Rows with their classes
[-17  39  -7  16  30   1  20 -17   0 -13  39  -4  20   1  34  -6  -5   4
   8 -17 -17  -2 -22  13   2  -6] -> FQ
[ 17  -4  -1  -1  34   6  20  10   9  10   7   3  -9   2 -29 -19   1 -18
  15 -16   6 -11 -32   0  -1   5] -> FQ
[ 17   6   1   1  12 -22 -14 -21   2   7 -16  -2   2  -2  18  14 -10   2
 -16   3  16 -12 -12  12  10  -7] -> FQ
[ 16  23  -3   2   3 -18 -26 -40   5  -1 -49  -3  11   1  18  21  -8   3
 -48  -4  18 -12 -15  25  13  -2] -> Dz
[  2   5   7   7 -26  -4 -39 -69   9 -12 -29  10 -31  -9  13  36   5 -39
 -11 -11  -2  13 -10   7 -25   6] -> FQ
[ 12   4   0  -3  -5  -2  -1  -7  -2  -2  11   0  -5  -5   1  14  -2 -11
  -6 -48   3  -7  -4   1  -1  -3] -> FQ
[ 14 -11   2  -4   5  -6 -20 -18   3   9  -2   0   8  -3   9   4  -5 -13
   1  -2  -2 -19  -3  -7  -5  -1] -> FQ
[ 10  13  -4   0  14  -3 -18 -12   0   2 -14  -2   7   2   1  10 -10  46
 -21   9  21 -12  -2   2   9   0] -> FQ
[  6  19 -10   5  10  -1 -29 -61   5   6   6   0  -2 -39  15   4  -6  -4
   6   2  -4  -7  -9   1 -18  -6] -> FQ
[  2  -2   1  -4   2  -8   7 -32   8   1 -16  15  -7  -4  13  35   4 -23
 -19 -14   8   7  -5   2  -5  10] -> FQ
[  9  17  -7   0  11   3 -22 -50  -3   1   7   9   9  -9  -6  -1  11 -10
 -14   3   2   0 -15   0 -27   1] -> FQ
[ -3  30  -4  -1  23   5   0 -27   3  -1 -28   6   5   4  -6   6  -4   4
 -20 -15  13  -4 -23  15   1   3] -> FQ
[-18   6   1  -2  30   1  12 -18   2  12   0  12   1 -21 -10  72  -3 -20
  27 -20  23  -6 -15  -6 -23  18] -> FQ
[  4  25  -2   1  13  19   3  36   2  -3 -27   5  22 -14   2 -10   7 -10
  -8   2  20  -3   2   9  52 -20] -> FQ
[ 24  -9   7  -4 -10  -8 -42 -55  -5  18  47  10  -4 -10   5  19  -6 -82
 -13   0 -23   2 -16  -2 -52 -11] -> Dz
[  7   7  -6   7  -6  -9 -32 -70  14   7 -43 -14 -13 -18  47  19  -2 -17
   6 -10   0   5  -1  14   0  -7] -> FQ
[ 12   4   1   2   3 -14 -10 -37   8   7 -14   4  -9  -3  19  20  -2 -26
  -2  -8   4  -5 -12   3  -2  -4] -> FQ
[ -3 -12   1   1   5 -17  -6 -19  -2   3  19   6  -7  -5   4  80   1 -41
  46  -5  13   0 -16 -15 -12   0] -> FQ
[ 23 -28  13   0   4 -19  11  14  12  16   7   2  -4  10  26  17  -7 -62
 -13 -14 -13  -5 -25  -2  22  -4] -> Dz
[ -1 -13  10  -1   9 -10  -1  22 -12   1  12   3   0  -1   7  57   0 -13
  16   0   7  -9 -12 -10 -10   3] -> FQ
[ 11 -12   1  -4  34  -5  13  10  16  13  11   5 -12  -1  -6 -24  -2 -20
  19 -20   3 -20 -27  -4   7   1] -> FQ
[ 14 -13  11   5 -24  -8 -18  -9   4   4  -6   1  -6   1  -1  14   1 -55
  -3  -5 -11   6 -17   3 -19   6] -> FQ
[-21  32   3  -5  25   6   1 -33   5  -5 -14   6   6  -3   6   8  -1  21
 -22 -15  13   0   2  12  -2   4] -> FQ
[  7  35  -1  -3   5   8 -10 -48   1  -2   5  18  19  -5 -21  29  -4 -21
 -40 -13  11  -2 -24   6 -27   2] -> FQ
[-14   5  11  -4  23   4  51  57 -18  -8  74  -4  18  10 -12  10  -8 -38
 -21 -10 -19  32 -29  -3  -4   9] -> FQ
[  4  -3   3  -6  11 -12  10 -38  19   2 -17  10   7  -2  26  27  -2  -8
 -54 -25  11 -12  -3  12   5  11] -> FQ
[ 23 -19  10  -6  -4 -14   0  11  -3  13  31  14  -4   5   1  49  -4 -83
 -23  -4 -12  -5 -34  -7  -7  -2] -> FQ
[  5  -5   7   1  -5  -3   8  18  -2   3  14   4  -6   9 -25  28   6 -61
 -23 -11 -10   8 -35   1 -16   3] -> FQ
[ 22 -29   1   3  -5 -42 -14 -67  22  21 -29  12 -10  -6  72  55   5 -57
 -19 -28  -3   5 -13 -10   6   8] -> FQ
[  8  -9   8   2 -15 -18 -17  -6   0   1 -10  -5  -9   9  10  25  -5 -18
 -31   0   1  -4  -5  12   8   3] -> FQ
[  5   6   6   4 -14  -4 -10  -6  -1   2 -13   3 -17   7 -34  15   6 -67
 -23  -8   0  -2 -40   5 -26   3] -> Dz
[ 16  38 -18   3 -27  -6 -46 -62  17   5 -77   5  -3 -33  61  16  10 -60
  22 -14  10   5  -9  10  44 -41] -> FQ

Rows, each with its class
[ 18   5  -3  -5  -7  -2  -3   3   8 -16   0  -4  30 -14  25   0 -13 -37
 -22  -6  10  11   9  12  11  -6] -> <23>
[ 21  26  11 -12 -19   8  10   7  11   6 -11  -6 -33   0  11   3  -2  -9
  51  41   1   8  -9   3   8   4] -> <23>
[  4   1   7  10  -1 -10   9   6   1  10  -4   3 -25  10   1   2  -6 -12
  45  14 -11   7  -3  -5  18  10] -> <23>
[ -5  22   4   4  -5  -3   1   5   1  -7  -2   8  53  -3  20   1 -10  -5
 -25 -17  -3  12   2   2   5  -2] -> <23>
[  6   0  -3 -12 -18  -5   8   4   5   0  -5 -10 -19 -19  14 -13  -5  12
  29  32  -2  -6  21   2 -10  -2] -> <23>
[ -5   8   0   0  -7   0  -7  -6  12   0  -7  -8  17 -18  21 -16  -3  14
   5   6   7 -13   6  -1 -10  -1] -> <13>
[ 23 -25 -14   6   8  -2 -11  -4  -1  -9  -5   1  19 -30  -2 -14   8 -19
 -26 -19  21   2   0  11   2   3] -> <13>
[ -6  11  26 -57  -2   0  -4   9  -5  -1  -8   0 -32   1   3  -4  19  40
   8  35 -19  16  -9   0   2   1] -> <23>
[-10 -10 -11  13   2  -1  -3  -9   5   1   9  14   9   3 -17  -1   1 -11
 -20 -17 -19 -15  -5  -1   1  -5] -> <16>
[ -6  -3 -17  20   2   0   7  -2  -6  12   0   6   8  11 -17  17  -7 -31
   9 -17  -1  -1   1   6  18  -3] -> <16>
[-2 -2  5  1  3  2 -3  6 -4 -2 -1  2 11 14  0  7  2  7 -4 -5  1 -1 -2 -4
  9  0] -> <20>
[ -8  11   1  -5   0  -2 -14   6   1  -7  -9  -2   7  -6  -2  -7   4 -34
 -21   1  -7   3  -1  -1  17  -3] -> <16>
[ -9  26   2   8   4  28  -3 -47   4   4  -8   3  22  14  11 -20  -5  22
  11 -12   6 -20  -7  -2  -9 -16] -> <16>
[-13   8   2 -18  18  -2 -15  -6 -12   0   3   5 -17   5 -26   9   8 -28
 -20  -8  -3  -6 -10  -2   5  -6] -> <16>
[  3 -14   8   3  -9   4  11   9 -20  -5  -5   5  12  13   9   1   8   1
  16  -5 -22  15  -7   7  30   5] -> <23>
[-15  35   1  -8  14  -1  -5  -5   1   2   8   7  10  25  -6   3   5  15
 -13 -14  -2  -2   1 -13  -5  -5] -> <16>
[ 13  38 -18   7   3   1   4  10  27   2  -2   7  13  -5  14   4 -12 -58
 -27   6   1   1  -2   0  -2  -8] -> <23>
[-10  26  15 -40   5 -15 -10  10   5   0  -2  12 -29  33  -8   7  10  15
 -31  18 -10   7  -1 -11   3 -19] -> <16>
[ -1  -8   5 -11 -17   1   5   7 -11  -1 -10 -24 -18 -34  12  -9  -1  -4
  20  23   0   5   3   2  15   5] -> <23>
[-25  -9   0  18  10   0  -5  -4  -1  -5  14  -4   3   8 -21  -4   0   2
   5  -7   0 -16   3   4  -5   5] -> <16>
[ -3  25  -9  -1  -4   1 -26  -2  11   7   3   2  -8  -8  -2   9   5  -6
  12   0   0   0   4  -6 -11 -10] -> <16>
[  7  30  -7  29  17   5  -2   5  -5  -1   7   9  14  24  -1   3  -5  -9
  -4 -38  13  14   1   1  -6  -8] -> <13>
[  4   3   3   0  -8   7  14   1  -7   5 -11  15   7  -5  14   9  -7  23
  60  16 -11  13   4  -5  -5  11] -> <23>
[  3  33  11 -15 -10   6  -3  10  10   1   1   0 -15 -10   8   2  -6 -65
 -10  27  -6  10 -11   1  19  -5] -> <23>
[ -4  -9   8  -5  -2   2  -9  -1  -2   2  -6  -3  23  -7  14  -5  -4  12
  -1  -7   6  -3  -3   3 -32  -4] -> <13>
[  7 -21 -11  12 -10  -1   8  -1  -3  -1  -4 -14  18 -11   4  -5  -5  33
  17  12  -1  -6   0   6 -12   5] -> <23>
[  1 -16   6   1  12  -2 -14  -3  -9   2   6   2  33  27 -13   2   8  34
 -30 -27   3   0   4   1 -10   6] -> <16>
[ -5  -4   5   4   0   3   9  14  -8   2  -7  -5 -45   0 -10   9  -2 -27
  23  33 -12   8  -9  -2   9   1] -> <23>
[ 23 -40  -4  11 -12   5  28 -12  -2   1 -12  -7 -19 -17 -19  11 -11  -5
  24   4  13  11   0  10  -4 -46] -> <23>
[  8  -5   7  -1 -22  -2  12   6   0   4  -8 -16 -26  -3   5  -1   0 -35
  28  25  -4  11 -13   1  25   5] -> <23>
[ -4  16  -3  -3  -3   9   4 -27  -2  12  -6  -6  -4   0  30 -15   0   7
  42  16  -5   6  -4   0  -6   7] -> <23>
[-19  -6  10   0   8  -1  -5  -5 -14   5  -1   4  -7  22  -9   2  11  24
  14   3 -10   6   2  -3  -2  -1] -> <20>
[ -8   4  -3  -1  14  -2   0 -18  -2   2 -72 -16 -13  -2   3   5  -6   8
  23  13  20 -16   3  -2  -3  -8] -> <13>

Rows with their classes
[  9   2  -3   1  -1  13  -2   4   7  12 -27   3  16   3   9 -15   6  -8
  -5  16   6  -3   4 -10 -52   1] -> <78>
[  3 -11  -1  -9   0  17  -2  -1  -2   8 -22   2  17   3  -1 -19  10  -2
  -4  28  11  -5   1   4 -72  -7] -> <79>
[ 12   0  -4   1  -5  19  -5   8  -2   4 -35   0   8   6  12 -15  -6  -8
   0  22   3   2   4 -11 -68 -56] -> <78>
[ 10   1  -7   0  -7   5  -8   9   4  11 -27   0  24  10   6 -18   3  -6
   2  15   0  -1  -3  -5 -60  -6] -> <79>
[  7  -4  -1   0  -4  17  -5   6   9   7 -33   0  17   1   2 -11   1 -17
   1  20   9  -4   3   5 -66  -7] -> <79>
[  8  -4  -6  -2   1   1  -2 -10  -1  10 -19   2  23   5   3  -6   4  -3
   0  16   4  -3   2  -1 -38  -2] -> <73>
[  6  -5   2   0  -4  14  -8  -1   0   6 -28  -8  19  10   7 -13  19   0
   2  12   9   1   1  -2 -72 -20] -> <73>
[  7  -3   2  -5   2  -1   3   5   1   1 -19 -16   2   2   5 -11   2  -2
  -8   1   1   6   1  -2 -36 -12] -> <72>
[ -2  -5   0  -4   1  -4   1   7   5   8 -19  -2  17  14  21 -18  -5  -5
   0  21   6   2  -2  -4 -63  -8] -> <72>
[ 10   3   0  -1  -2  12   4  -1   2   1 -27   1  23  10   5  -7   3  -9
  -2  16   4  -3   1   0 -72 -13] -> <73>
[ -2   2  -2  -2  -2   0   1   9  -7   5 -39   2  18  -7   5 -12  10  -8
   1  25   2   1  16  -8 -72  -6] -> <79>
[  1  -2  -9   3   0  -1   1   2  -2   7 -32   4  13  12   5 -11   2 -11
   1  23   3  -2  12  -6 -57  -7] -> <78>
[  3   1  -2   2  -2  -3   5   4   5  -2 -24   6  26  11   2 -24  10  -7
   0  12   6   2  -6 -10 -72 -10] -> <72>
[  2  -5   1   0  -2   2  -5   2  -2   6 -29   3  22   5   2 -17   5  -3
  -3  16   8   4   1  -6 -55  -7] -> <72>
[ -2  -4   3  -2  -1  16   0   6   0   7 -32   2  16   3  -6 -15   8  -6
  -4  28   4  -2   1   1 -72 -10] -> <72>
[ -6  -7   2  -5   1  21  -3   2 -15   6 -28   4  21   5   2 -19   3  -2
   3  32   9   2   9  -3 -72 -16] -> <78>
[ -1  -7  -4  -4   1  21  -2   5  -9   9 -31  -4   8  14  -2 -13   6  -6
   1  21   6   1  10   1 -69  -8] -> <78>
[ 11  -2  -2  -6  13  14  -2   2  -4   8 -21  -1  27   2  -7  -8   7 -14
  -2  17   4   1   3  -1 -52  11] -> <73>
[  3   3   1   4  -4   7  -2   5   0   2 -26   5  15  10   6 -12  16  -7
  -6  15   9  -4   5  -6 -68  -7] -> <73>
[  1   0  -2  -4  -1   1  -1   4   0  10 -37  -1   5   5  -2 -10  11  -4
  -4  13   8   4  -1   2 -71  -9] -> <78>
[ -4  -3  -8   3  -1   1   0   9  -3   2 -31   3  11   8   5 -21  10  -7
   2  21  13  -2   9  -9 -64  -7] -> <78>
[ -8  -3  -3  -2   3  14  -8   6   0   8 -36  -5  12  10   7 -19  11  -3
 -10  23   7   6   1  -8 -72  -7] -> <79>
[  1  -3   0  -7  -4   8  -1   1   1   1 -16   2  26   9   1  -9   4 -13
  -4  24  11  10  -2   0 -72  -9] -> <73>
[  3  -5   2  -2  -5   5   3  12  -7  11 -27   5  18   4   4  -9   7 -12
  -1  27 -68  -4   2  -4 -72  -8] -> <72>
[ 10  -4  -1  -1  -3   3   0   4  -4   8 -19   5  28  -2   6  -5   6 -10
  -4  16   3  -7  -1  -2 -55  -5] -> <73>
[  6  -6   1   1   0  12  -1   4   0   5 -32   4  15  14  17 -14   8  -5
   1  22   6   3   1  -5 -72  -7] -> <73>
[ 11  -7   0  -1  -2   2  -1   1  -1   6 -22   7  23   9   9 -11   2  -7
  -2  17   4   3   4  -2 -71  -5] -> <79>
[  9   4   8  -5  -5  17   6   5   4   6 -31   3  17   6   5 -14   8  -5
  -2  21   3   1   3  -2 -71  -1] -> <78>
[  0 -14  11   0  -5  17  -8  -8  -3  11 -32  -3  29  -2   9 -12   6   1
   4  29   7  -3   6  -4 -61 -13] -> <79>
[ -2  -3  -4   0  20  13  -8   2  -2   6 -21   9  23 -40   4  -6   4  -7
  -4  27   4  -1  -1   7 -72  -8] -> <73>
[  8   4  -9   2   3  10   6   3  11   4 -22   4  13  11   6 -14   6 -12
  -5  14   3  -1   5  -9 -72  -8] -> <73>
[  8  -3  11  -1  -2  11  -7   2   5   2 -37   0  21  10   4 -14   9  -7
  12  22   5  -2   4  -4 -64  -8] -> <78>
[  0   2  -1   0   2   4  -8   6  -4  11 -34  -2  16   6   7 -19   4  -7
   1  26   5  -2   5  -8 -63 -10] -> <78>
[  0   0   7  -4  -1  13   1  -1   2   2 -32   1   8   7   2  -9  -4  -4
  -4  12   7   3   6  -1 -60  -7] -> <72>
[ -1   5  -7   1  -5  -9 -13   7   4   1 -31   2  14   4   3 -15   3  17
  -3  10   5   1   2  -5 -36  -3] -> <78>
[ -3  -4  -5  -6  -4  -4  -7   2   9   2 -20   1  21   8   4 -10  11  -8
  -3  13  10  -1   2  -3 -68   1] -> <78>

Rows, each with its class
[-35  24  -1   6 -11   9 -52  -1   0   1  14 -27  22   3 -33  19  -4 -30
  16 -21  -3 -35   9   6  -4 -19] -> <44>
[ -3   7  -7   0 -21   9 -41   1  -6  -1  16 -24 -12  -2 -43  -9  12  -9
   4 -12  10 -21   1  -3   4 -13] -> <42>
[  -3  -13    9    7   -4    3  -34   11  -11   11   15  -34    3   13
  -84   27   13  -17    0  -14   -3  -13 -100    0  -10  -12] -> <42>
[-15  -1 -16  -2 -24   8 -33  11   8  -3  26  -6  13  16 -94  19  -2 -21
  29 -27  -6 -25  -7  16   0 -22] -> <44>
[ -4  16  -6  55 -27   7 -61   3 -33  -9  25 -26  18   1 -98  15   2  -7
   9  -6  -9 -16  24   8  -3 -29] -> <44>
